Here is a tiny trained network, its code and every weight. The questions are about switching its units off for an input and a class, where a switched-off unit gives its printed mean instead of its output.

import numpy as np


def w(rows, s, z=0):
    codes = np.array(rows[::2]) - 128.0
    scale = np.full(codes.shape[1], s)
    scale[-1] = z or s
    return codes * scale


def f(y):
    return np.maximum(y, 0)


def log_softmax(a):
    a = a - a.max(-1, keepdims=True)
    return a - np.log(np.exp(a).sum(-1, keepdims=True))


def net(x, mask):
    res = np.array(x, float).reshape(1, 5) / 4 @ E
    y = f(res @ A[0][:, :-1].T + A[0][:, -1])
    res = res + np.where(mask, y, B[0][:, -1]) @ B[0][:, :-1]
    return log_softmax(res[-1] @ U[:, :-1].T + U[:, -1])


A, B = {}, {}
E = w([
[170,11,108,134,76,162],'x0',
[131,76,43,70,206,106],'x1',
[115,123,115,99,113,136],'x2',
[139,134,135,143,137,124],'x3',
[110,142,121,144,179,254],'x4',
],0.016)
A[0] = w([
[24,190,136,143,172,107,85],'N0',
[153,65,91,109,224,119,2],'N1',
[125,129,140,120,139,217,122],'N2',
[139,205,148,106,143,140,91],'N3',
[219,43,126,155,79,164,87],'N4',
[116,101,92,113,163,90,82],'N5',
[171,56,148,144,104,162,98],'N6',
[91,134,88,197,163,247,146],'N7',
[183,78,127,129,79,183,137],'N8',
[124,160,178,158,40,143,44],'N9',
[119,109,229,112,95,168,101],'N10',
[116,123,212,141,60,158,35],'N11',
[121,122,113,127,79,90,131],'N12',
[178,125,125,126,63,29,158],'N13',
],0.015,0.0039)
B[0] = w([
[102,198,255,57,157,88,202],'N0',
[159,45,147,120,245,189,219],'N1',
[105,105,115,203,94,97,196],'N2',
[93,159,148,84,133,138,178],'N3',
[111,153,212,61,116,58,251],'N4',
[175,57,92,123,157,165,181],'N5',
[125,218,200,53,122,98,213],'N6',
[71,135,31,235,54,64,238],'N7',
[128,206,162,77,91,98,220],'N8',
[209,48,133,158,202,181,205],'N9',
[215,92,85,121,127,150,185],'N10',
[213,78,121,125,191,224,199],'N11',
[124,146,90,155,122,96,173],'N12',
[54,81,74,237,35,75,232],'N13',
],0.0098,0.022)
U = w([
[30,118,80,198,82,76,253],'0',
[89,206,242,2,149,86,69],'1',
[185,56,120,86,231,194,24],'2',
],0.012,0.0022)

Each question gives the input, the list of numbers given to net, and the class t.
The units are the neurons (one row each of A and B). Each row of codes is followed by its name. A weight is (code - 128) times the scale printed after its matrix; where a second scale follows, it is the last column's (A, B and U).
mask holds one flag per neuron, in row order. A switched-off neuron (its flag False) gives its mean, the last column of its row in B, instead of its output. The means were averaged over made-up inputs and are rounded, as every weight is.
A unit's drop is (log p(t) with every unit on - log p(t) with that unit switched off) / (log p(t) with every unit on - log p(t) with every unit switched off).
The circuit of an input: a set's keep is (log p(t) with only the set's units on - log p(t) with every unit switched off) / (log p(t) with every unit on - log p(t) with every unit switched off). Starting from the 12 units with the biggest drops (on a tie, the unit counted first), units are removed one at a time, each time the one whose removal leaves the highest keep (on an exact tie, the one counted first), for as long as the keep stays at least 0.8.
units of the circuit, in order: the units of the circuit, biggest drop first
unit that matters most: the unit with the biggest drop
k most important neurons: the k neurons with the biggest drops, biggest first
drop of u: that unit's drop, to one decimal
input [-5,-8,5,-1,2], class 2: unit that matters most	N9
input [-3,4,4,7,-2], class 2: units of the circuit, in order	(N4 N7)
input [-8,8,-3,-8,8], class 0: 4 most important neurons	(N7 N4 N6 N2)
input [7,7,6,0,-5], class 1: 2 most important neurons	(N4 N6)
input [-5,8,5,7,-7], class 2: 2 most important neurons	(N7 N1)
input [-4,-5,-8,-7,1], class 2: 2 most important neurons	(N4 N9)
input [8,-4,-4,-4,-7], class 1: 2 most important neurons	(N4 N6)
input [-3,4,7,0,-4], class 0: 2 most important neurons	(N11 N9)
input [4,4,5,7,2], class 1: 2 most important neurons	(N9 N11)
input [3,-3,3,-4,-2], class 1: 2 most important neurons	(N7 N1)
input [-7,8,5,8,-7], class 2: 3 most important neurons	(N7 N5 N1)
input [4,4,6,3,2], class 1: 2 most important neurons	(N9 N11)
input [2,-3,-4,3,-2], class 2: 2 most important neurons	(N7 N0)
input [2,-4,-6,7,-3], class 2: 3 most important neurons	(N7 N9 N11)
input [-2,8,-7,-7,-6], class 2: unit that matters most	N1
input [-2,3,-2,0,3], class 0: 4 most important neurons	(N11 N9 N7 N4)
input [7,7,1,-3,-3], class 1: 3 most important neurons	(N4 N6 N9)
input [3,-2,-7,-7,1], class 1: 2 most important neurons	(N13 N1)
input [7,2,-2,-3,5], class 1: drop of N6	0.4
input [-1,4,8,-3,6], class 0: drop of N7	0.9
input [-4,2,2,-6,8], class 0: unit that matters most	N7
input [1,8,6,6,-5], class 2: drop of N1	0.8
input [-5,5,6,3,7], class 0: drop of N7	2.2
